Below are the code and all the weights of a small trained network. Each question names an input and a target symbol and asks about switching units off, where a switched-off unit gives its printed mean instead of its output.

import numpy as np


def w(rows, s, z=0):
    codes = np.array(rows[::2]) - 128.0
    scale = np.full(codes.shape[1], s)
    scale[-1] = z or s
    return codes * scale


def f(y):
    return y / 2 * (1 + np.tanh(0.7978845608 * (y + 0.044715 * y**3)))


def softmax(a):
    e = np.exp(a - a.max(-1, keepdims=True))
    return e / e.sum(-1, keepdims=True)


def log_softmax(a):
    a = a - a.max(-1, keepdims=True)
    return a - np.log(np.exp(a).sum(-1, keepdims=True))


def net(x, mask):
    ids = ['αβγεηλμξπφψ'.index(c) for c in x.split()]
    T = len(ids)
    res = E[ids] + P[:T]
    u = 0
    for l in range(2):
        r = res
        for j in range(3):
            rows = slice(3 * j, 3 * j + 3)
            q, k, v = (r @ M[l][rows].T for M in (Q, K, V))
            z = softmax(np.where(np.tri(T) > 0, q @ k.T / 3**0.5, -1e9)) @ v
            o = O[l][rows]
            res = res + np.where(mask[u + j], z, o[:, -1]) @ o[:, :-1]
        u += 3
        y = f(res @ A[l][:, :-1].T + A[l][:, -1])
        res = res + np.where(mask[u : u + 8], y, B[l][:, -1]) @ B[l][:, :-1]
        u += 8
    return log_softmax(res[-1] @ U[:, :-1].T + U[:, -1])


Q, K, V, O, A, B = {}, {}, {}, {}, {}, {}
E = w([
[176,49,186,135,148,119,157],'α',
[143,152,149,145,210,139,182],'β',
[79,81,148,109,86,185,199],'γ',
[35,169,127,176,167,90,156],'ε',
[82,210,46,116,123,82,161],'η',
[181,185,160,93,53,128,152],'λ',
[178,94,85,83,74,63,150],'μ',
[35,65,161,172,54,69,147],'ξ',
[75,72,203,128,180,186,121],'π',
[73,69,98,47,78,167,87],'φ',
[141,152,157,64,156,75,4],'ψ',
],0.019)
P = w([
[93,81,100,2,176,93,175],'0',
[87,81,106,24,164,90,163],'1',
[85,81,103,48,159,96,161],'2',
[87,82,104,76,152,101,156],'3',
[90,85,102,97,143,104,149],'4',
[93,81,100,120,131,113,146],'5',
[91,92,98,140,122,116,140],'6',
[97,92,84,160,106,119,133],'7',
[84,90,90,170,98,120,135],'8',
],0.0097)
Q[0] = w([
[134,111,174,70,149,86,165],'L0H0',
[135,114,104,163,140,205,137],'L0H0',
[122,103,77,99,144,194,70],'L0H0',
[134,102,73,198,147,189,163],'L0H1',
[140,129,134,128,113,122,124],'L0H1',
[152,151,120,178,113,102,7],'L0H1',
[140,96,70,170,135,196,84],'L0H2',
[96,95,99,82,84,100,132],'L0H2',
[101,87,121,101,77,65,140],'L0H2',
],0.013)
K[0] = w([
[143,144,196,128,111,114,164],'L0H0',
[126,122,130,108,154,170,125],'L0H0',
[123,136,141,5,176,109,76],'L0H0',
[142,154,168,97,134,118,113],'L0H1',
[146,117,102,123,139,100,138],'L0H1',
[115,113,148,66,153,89,150],'L0H1',
[117,150,169,64,156,77,138],'L0H2',
[167,136,134,175,119,119,50],'L0H2',
[150,156,101,170,126,169,77],'L0H2',
],0.017)
V[0] = w([
[141,238,30,141,109,110,125],'L0H0',
[152,102,48,63,162,132,60],'L0H0',
[77,130,110,122,45,196,67],'L0H0',
[107,197,203,99,18,109,64],'L0H1',
[200,184,116,220,60,205,78],'L0H1',
[72,121,135,120,197,76,92],'L0H1',
[141,3,78,101,181,96,118],'L0H2',
[155,132,168,169,88,92,176],'L0H2',
[183,155,161,121,77,210,20],'L0H2',
],0.0057)
O[0] = w([
[118,70,170,36,170,154,118,87],'L0H0',
[89,125,207,134,114,112,242,120],'L0H0',
[229,146,142,170,163,87,160,137],'L0H0',
[144,200,192,187,164,88,56,141],'L0H1',
[76,174,244,14,124,12,136,2],'L0H1',
[160,83,77,145,90,129,32,144],'L0H1',
[124,120,32,91,255,223,112,152],'L0H2',
[143,170,164,216,113,62,171,121],'L0H2',
[58,150,131,85,76,63,45,96],'L0H2',
],0.0055,0.0096)
A[0] = w([
[122,182,180,1,163,50,146,2],'L0N0',
[153,144,159,11,109,188,121,165],'L0N1',
[216,182,124,54,103,135,184,102],'L0N2',
[79,72,160,110,149,65,163,63],'L0N3',
[147,26,186,120,204,36,136,80],'L0N4',
[124,129,169,79,147,161,188,93],'L0N5',
[133,145,118,38,51,36,87,236],'L0N6',
[234,234,148,86,78,202,107,123],'L0N7',
],0.0075,0.0027)
B[0] = w([
[136,7,34,165,146,154,152,129],'L0N0',
[111,142,70,145,132,216,106,198],'L0N1',
[120,129,83,174,130,255,177,221],'L0N2',
[81,94,107,162,70,171,120,123],'L0N3',
[184,156,122,162,82,189,89,129],'L0N4',
[85,110,166,165,137,157,172,140],'L0N5',
[155,201,160,91,96,112,74,222],'L0N6',
[28,152,100,163,148,239,48,253],'L0N7',
],0.007,0.0037)
Q[1] = w([
[125,72,123,134,47,98,108],'L1H0',
[121,168,116,159,87,191,103],'L1H0',
[53,112,147,150,109,92,138],'L1H0',
[137,73,166,30,136,92,129],'L1H1',
[96,40,112,152,167,2,149],'L1H1',
[134,115,105,127,52,154,103],'L1H1',
[57,129,193,168,148,192,58],'L1H2',
[126,58,185,89,179,104,139],'L1H2',
[95,134,157,188,143,55,215],'L1H2',
],0.013)
K[1] = w([
[166,195,111,110,191,148,55],'L1H0',
[186,145,232,111,67,100,89],'L1H0',
[209,122,46,148,191,128,95],'L1H0',
[76,35,51,79,141,173,172],'L1H1',
[173,104,5,216,135,166,133],'L1H1',
[143,138,140,124,188,41,27],'L1H1',
[50,164,227,179,148,150,49],'L1H2',
[91,30,133,160,164,200,152],'L1H2',
[132,168,116,250,95,153,237],'L1H2',
],0.011)
V[1] = w([
[168,74,119,86,91,96,132],'L1H0',
[42,117,74,137,104,117,107],'L1H0',
[56,55,168,143,135,68,46],'L1H0',
[57,112,63,112,34,56,138],'L1H1',
[16,106,181,172,201,117,155],'L1H1',
[107,254,74,97,201,91,167],'L1H1',
[143,179,57,91,67,129,102],'L1H2',
[102,124,173,133,93,185,70],'L1H2',
[91,129,139,148,16,34,119],'L1H2',
],0.0082)
O[1] = w([
[146,1,69,56,152,99,171,85],'L1H0',
[57,159,135,59,119,85,100,210],'L1H0',
[88,48,197,113,132,23,140,2],'L1H0',
[76,67,3,143,64,40,164,142],'L1H1',
[48,45,185,148,234,97,158,72],'L1H1',
[148,240,23,96,203,111,195,82],'L1H1',
[179,101,94,174,159,131,223,211],'L1H2',
[121,123,116,225,170,230,121,166],'L1H2',
[140,69,65,57,180,193,151,4],'L1H2',
],0.0065,0.0085)
A[1] = w([
[246,76,154,109,84,141,133,219],'L1N0',
[187,173,95,118,150,156,137,135],'L1N1',
[134,131,117,175,83,105,178,2],'L1N2',
[199,182,119,158,131,74,132,38],'L1N3',
[110,78,56,124,170,142,85,127],'L1N4',
[185,95,167,177,116,169,90,179],'L1N5',
[92,87,139,154,92,144,223,27],'L1N6',
[198,153,183,95,226,141,181,140],'L1N7',
],0.012,0.0058)
B[1] = w([
[199,127,111,215,144,194,119,166],'L1N0',
[118,115,147,119,136,21,115,252],'L1N1',
[125,178,175,59,157,101,95,163],'L1N2',
[50,64,134,108,146,181,170,159],'L1N3',
[183,56,141,99,151,125,92,198],'L1N4',
[98,133,187,67,109,105,140,244],'L1N5',
[145,135,130,146,140,62,194,175],'L1N6',
[143,105,192,2,145,84,180,134],'L1N7',
],0.0089,0.013)
U = w([
[197,118,202,168,136,162,134,71],'α',
[164,143,180,67,162,130,147,241],'β',
[79,113,139,148,89,189,249,65],'γ',
[92,159,103,215,227,146,105,255],'ε',
[112,173,62,51,104,92,134,31],'η',
[127,211,135,111,40,126,93,193],'λ',
[235,147,100,119,104,118,146,52],'μ',
[130,97,155,152,66,51,107,118],'ξ',
[56,108,187,105,137,181,89,35],'π',
[84,86,90,43,86,228,112,246],'φ',
[182,147,150,72,151,107,2,118],'ψ',
],0.008,0.0034)

Each question gives the input, a string of symbols that net reads in full, and the target symbol t.
The units are the heads (3 rows each of Q, K, V and O) and the neurons (one row each of A and B). Each row of codes is followed by its name. A weight is (code - 128) times the scale printed after its matrix; where a second scale follows, it is the last column's (O, A, B and U).
mask holds one flag per unit, layer by layer, with each layer's heads first. A switched-off unit (its flag False) gives its mean, the last column of its rows in O or B, instead of its output. The means were averaged over made-up inputs and are rounded, as every weight is.
A unit's drop is (log p(t) with every unit on - log p(t) with that unit switched off) / (log p(t) with every unit on - log p(t) with every unit switched off).
The circuit of an input: a set's keep is (log p(t) with only the set's units on - log p(t) with every unit switched off) / (log p(t) with every unit on - log p(t) with every unit switched off). Starting from the 12 units with the biggest drops (on a tie, the unit counted first), units are removed one at a time, each time the one whose removal leaves the highest keep (on an exact tie, the one counted first), for as long as the keep stays at least 0.8.
circuit, biggest first: the units of the circuit, biggest drop first
unit that matters most: the unit with the biggest drop
which heads matter: for each layer, one digit per head in row order, 1 if its drop is at least 0.15 and else 0, layers parted by /
drop when u is switched off: that unit's drop, to one decimal
input λ ξ λ λ λ λ η λ, target η: circuit, biggest first -> (L1H1, L0N2, L0H1, L1H2)
input φ λ λ ξ ξ λ, target ξ: circuit, biggest first -> (L0N2, L1H1, L1H0)
input ψ ψ γ, target γ: unit that matters most -> L0H0
input ε φ φ α λ π λ, target π: circuit, biggest first -> (L0N7, L1H1, L0H1)
input ε λ α ξ μ γ λ, target α: circuit, biggest first -> (L0N2, L1H1, L0H1, L1N0)
input μ λ λ η λ ε λ, target ε: circuit, biggest first -> (L1H1, L0N7, L0H1)
input λ φ ξ α, target α: circuit, biggest first -> (L1N0, L0N4)
input λ β λ, target β: circuit, biggest first -> (L1H1, L0N2, L1N7)
input μ λ λ β α α ξ λ, target β: which heads matter -> 010 / 010
input λ π α ε π ε ξ λ, target π: which heads matter -> 000 / 010
input μ ψ ψ γ λ λ ψ λ π, target π: circuit, biggest first -> (L1H2, L0H0, L1N5)
input λ π ε ξ φ λ λ γ λ, target γ: which heads matter -> 010 / 011
input λ π ξ ξ λ α γ ξ λ, target α: circuit, biggest first -> (L0N2, L1H1, L1N0, L0H1)
input φ λ ξ λ μ ε π λ, target μ: unit that matters most -> L0H2
input ξ γ ξ ξ ξ γ, target ξ: circuit, biggest first -> (L1H1, L1H0)
input ξ ξ λ ξ φ λ φ λ, target φ: which heads matter -> 001 / 001
input ε β μ φ ξ φ λ φ, target λ: which heads matter -> 101 / 100
input λ α η γ ξ ε ξ, target ε: which heads matter -> 000 / 110
input λ φ φ λ, target φ: which heads matter -> 100 / 000
input β ξ α μ γ ξ φ ξ, target φ: circuit, biggest first -> (L1H2)
input φ ε φ φ λ ξ ε β λ, target ξ: which heads matter -> 001 / 110
input λ λ μ φ π λ μ λ, target μ: which heads matter -> 001 / 111
input ε λ β ε, target λ: which heads matter -> 010 / 011
input ξ λ η β ε ξ, target λ: drop when L1N1 is switched off -> 0.1
input λ β λ ξ λ ε λ ξ, target λ: drop when L0H1 is switched off -> 0.6
input λ ξ μ ξ, target μ: drop when L1H2 is switched off -> 0.2
input ψ λ γ ξ φ ξ η, target η: drop when L1H2 is switched off -> 0.2
